Here is a tiny trained network, its code and every weight. The questions are about switching its units off for an input and a target symbol, where a switched-off unit gives its printed mean instead of its output.

import numpy as np


def w(rows, s, z=0):
    codes = np.array(rows[::2]) - 128.0
    scale = np.full(codes.shape[1], s)
    scale[-1] = z or s
    return codes * scale


def norm(h):
    return h / np.sqrt((h * h).mean(-1, keepdims=True) + 1e-5)


def f(y):
    return np.maximum(y, 0)


def softmax(a):
    e = np.exp(a - a.max(-1, keepdims=True))
    return e / e.sum(-1, keepdims=True)


def log_softmax(a):
    a = a - a.max(-1, keepdims=True)
    return a - np.log(np.exp(a).sum(-1, keepdims=True))


def net(x, mask):
    ids = ['αγζηλμξσφψω'.index(c) for c in x.split()]
    T = len(ids)
    res = E[ids] + P[:T]
    u = 0
    for l in range(2):
        r = norm(res)
        for j in range(3):
            rows = slice(2 * j, 2 * j + 2)
            q, k, v = (r @ M[l][rows].T for M in (Q, K, V))
            z = softmax(np.where(np.tri(T) > 0, q @ k.T / 2**0.5, -1e9)) @ v
            o = O[l][rows]
            res = res + np.where(mask[u + j], z, o[:, -1]) @ o[:, :-1]
        u += 3
        y = f(norm(res) @ A[l][:, :-1].T + A[l][:, -1])
        res = res + np.where(mask[u : u + 4], y, B[l][:, -1]) @ B[l][:, :-1]
        u += 4
    return log_softmax(norm(res)[-1] @ U[:, :-1].T + U[:, -1])


Q, K, V, O, A, B = {}, {}, {}, {}, {}, {}
E = w([
[126,102,156,101,142],'α',
[154,222,164,159,107],'γ',
[250,68,110,151,180],'ζ',
[160,89,153,108,171],'η',
[142,38,124,113,113],'λ',
[193,107,118,91,120],'μ',
[178,119,208,133,130],'ξ',
[117,68,231,187,17],'σ',
[248,89,168,108,74],'φ',
[140,83,189,200,166],'ψ',
[120,137,118,88,103],'ω',
],0.015)
P = w([
[88,184,107,220,85],'0',
[162,249,138,87,173],'1',
[212,157,116,99,212],'2',
[50,11,87,2,172],'3',
[182,74,201,78,68],'4',
[126,41,174,57,128],'5',
],0.0088)
Q[0] = w([
[70,113,134,145,140],'L0H1',
[31,135,206,120,3],'L0H1',
[80,106,58,132,148],'L0H2',
[169,135,113,225,77],'L0H2',
[103,76,48,91,191],'L0H3',
[210,130,142,178,84],'L0H3',
],0.0061)
K[0] = w([
[148,173,113,93,163],'L0H1',
[152,132,132,113,186],'L0H1',
[149,231,178,162,89],'L0H2',
[153,122,122,96,114],'L0H2',
[56,89,137,144,162],'L0H3',
[205,127,136,245,144],'L0H3',
],0.013)
V[0] = w([
[196,109,25,125,102],'L0H1',
[170,163,184,95,131],'L0H1',
[166,111,138,193,180],'L0H2',
[128,69,2,219,85],'L0H2',
[182,207,145,150,112],'L0H3',
[116,152,106,194,73],'L0H3',
],0.0099)
O[0] = w([
[146,141,139,34,184,137],'L0H1',
[122,130,2,40,131,210],'L0H1',
[218,243,178,118,113,253],'L0H2',
[129,124,203,75,125,80],'L0H2',
[131,78,84,129,159,191],'L0H3',
[65,176,89,120,185,69],'L0H3',
],0.0091,0.0027)
A[0] = w([
[20,189,1,94,167,253],'L0N1',
[200,82,156,60,74,147],'L0N2',
[109,155,76,191,32,153],'L0N3',
[13,210,122,122,89,82],'L0N4',
],0.0059,0.0023)
B[0] = w([
[145,103,204,161,177,163],'L0N1',
[79,56,119,149,232,254],'L0N2',
[170,71,134,20,134,150],'L0N3',
[176,214,2,87,125,138],'L0N4',
],0.0081,0.0066)
Q[1] = w([
[124,116,108,167,89],'L1H1',
[2,116,134,160,29],'L1H1',
[124,168,106,101,130],'L1H2',
[87,110,145,154,121],'L1H2',
[233,70,144,126,159],'L1H3',
[137,71,135,120,129],'L1H3',
],0.0096)
K[1] = w([
[220,78,181,83,245],'L1H1',
[171,111,94,81,183],'L1H1',
[69,73,178,116,251],'L1H2',
[67,211,128,126,233],'L1H2',
[1,101,137,173,121],'L1H3',
[99,92,210,142,220],'L1H3',
],0.0065)
V[1] = w([
[167,165,119,73,142],'L1H1',
[149,145,113,30,171],'L1H1',
[115,89,132,56,192],'L1H2',
[178,108,15,159,104],'L1H2',
[157,75,231,107,139],'L1H3',
[8,155,70,103,183],'L1H3',
],0.012)
O[1] = w([
[128,162,84,161,247,179],'L1H1',
[102,171,184,109,209,184],'L1H1',
[136,149,201,161,130,212],'L1H2',
[47,116,98,117,162,121],'L1H2',
[205,126,107,107,165,253],'L1H3',
[94,101,198,161,127,62],'L1H3',
],0.012,0.0057)
A[1] = w([
[181,139,118,250,144,252],'L1N1',
[82,121,40,110,90,120],'L1N2',
[250,130,76,88,123,160],'L1N3',
[165,16,105,117,115,187],'L1N4',
],0.011,0.003)
B[1] = w([
[53,72,141,65,76,188],'L1N1',
[174,60,153,253,115,165],'L1N2',
[76,153,101,104,143,254],'L1N3',
[124,128,178,45,121,219],'L1N4',
],0.013,0.0095)
U = w([
[103,147,29,68,84,247],'α',
[74,130,203,171,161,128],'γ',
[254,173,179,85,90,1],'ζ',
[33,99,124,156,170,81],'η',
[6,56,43,159,164,2],'λ',
[95,69,218,210,70,198],'μ',
[137,21,96,161,44,104],'ξ',
[96,175,35,95,164,147],'σ',
[140,85,71,93,10,65],'φ',
[186,104,57,222,187,239],'ψ',
[222,147,209,139,119,229],'ω',
],0.0098,0.0019)

Each question gives the input, a string of symbols that net reads in full, and the target symbol t.
The units are the heads (2 rows each of Q, K, V and O) and the neurons (one row each of A and B). Each row of codes is followed by its name. A weight is (code - 128) times the scale printed after its matrix; where a second scale follows, it is the last column's (O, A, B and U).
mask holds one flag per unit, layer by layer, with each layer's heads first. A switched-off unit (its flag False) gives its mean, the last column of its rows in O or B, instead of its output. The means were averaged over made-up inputs and are rounded, as every weight is.
A unit's drop is (log p(t) with every unit on - log p(t) with that unit switched off) / (log p(t) with every unit on - log p(t) with every unit switched off).
The circuit of an input: a set's keep is (log p(t) with only the set's units on - log p(t) with every unit switched off) / (log p(t) with every unit on - log p(t) with every unit switched off). Starting from the 12 units with the biggest drops (on a tie, the unit counted first), units are removed one at a time, each time the one whose removal leaves the highest keep (on an exact tie, the one counted first), for as long as the keep stays at least 0.8.
units of the circuit, in order: the units of the circuit, biggest drop first
top k neurons: the k neurons with the biggest drops, biggest first
k most important neurons of layer l: the k neurons of layer l with the biggest drops, biggest first
drop of u: that unit's drop, to one decimal
input λ μ η φ α ω, target ζ: units of the circuit, in order -> L1H2; L0H3
input λ γ ψ ζ σ ψ, target ζ: units of the circuit, in order -> L0H2; L1H2; L1H3
input σ ξ γ σ σ γ, target ξ: units of the circuit, in order -> L1H1
input ω σ η, target μ: units of the circuit, in order -> L1H3; L0H2; L0H3; L1H1
input α λ η, target ξ: units of the circuit, in order -> L0H1; L1H1
input η φ γ ξ, target σ: units of the circuit, in order -> L0H2; L1H3; L1N3
input λ η λ, target ζ: units of the circuit, in order -> L0H1; L1H2; L1H3
input λ η ψ ω, target ζ: units of the circuit, in order -> L1H2; L0H2
input γ α α, target λ: units of the circuit, in order -> L0H2; L1H2; L1H3
input α ξ γ μ, target ξ: top 3 neurons -> L1N2; L0N2; L1N3
input ξ μ λ, target λ: units of the circuit, in order -> L1H2; L0H1
input γ ξ η, target λ: units of the circuit, in order -> L1H3; L0H2; L0H1; L1H2
input ψ ξ γ φ γ, target α: units of the circuit, in order -> L1N3; L0H1
input η σ η, target α: top 2 neurons -> L1N3; L1N1
input ω ω ζ η η ξ, target μ: units of the circuit, in order -> L1H3; L0H3
input γ η φ, target λ: top 2 neurons -> L0N4; L0N3
input μ ω ω η γ, target γ: top neuron -> L1N1
input σ φ η, target ξ: top 2 neurons -> L1N2; L0N4
input ω ξ ψ φ ω, target μ: 2 most important neurons of layer 0 -> L0N1; L0N4
input ξ η ξ, target ψ: 2 most important neurons of layer 0 -> L0N2; L0N3
input μ λ α λ, target ω: 2 most important neurons of layer 1 -> L1N3; L1N1
input ξ ξ ω φ ζ, target λ: top neuron -> L0N3
input ω ζ σ, target μ: 2 most important neurons of layer 1 -> L1N3; L1N4
input ψ λ η γ μ, target α: 2 most important neurons of layer 1 -> L1N3; L1N4
input ψ ψ λ λ λ, target α: 2 most important neurons of layer 1 -> L1N3; L1N2
input λ η α, target ζ: drop of L1H2 -> 0.4
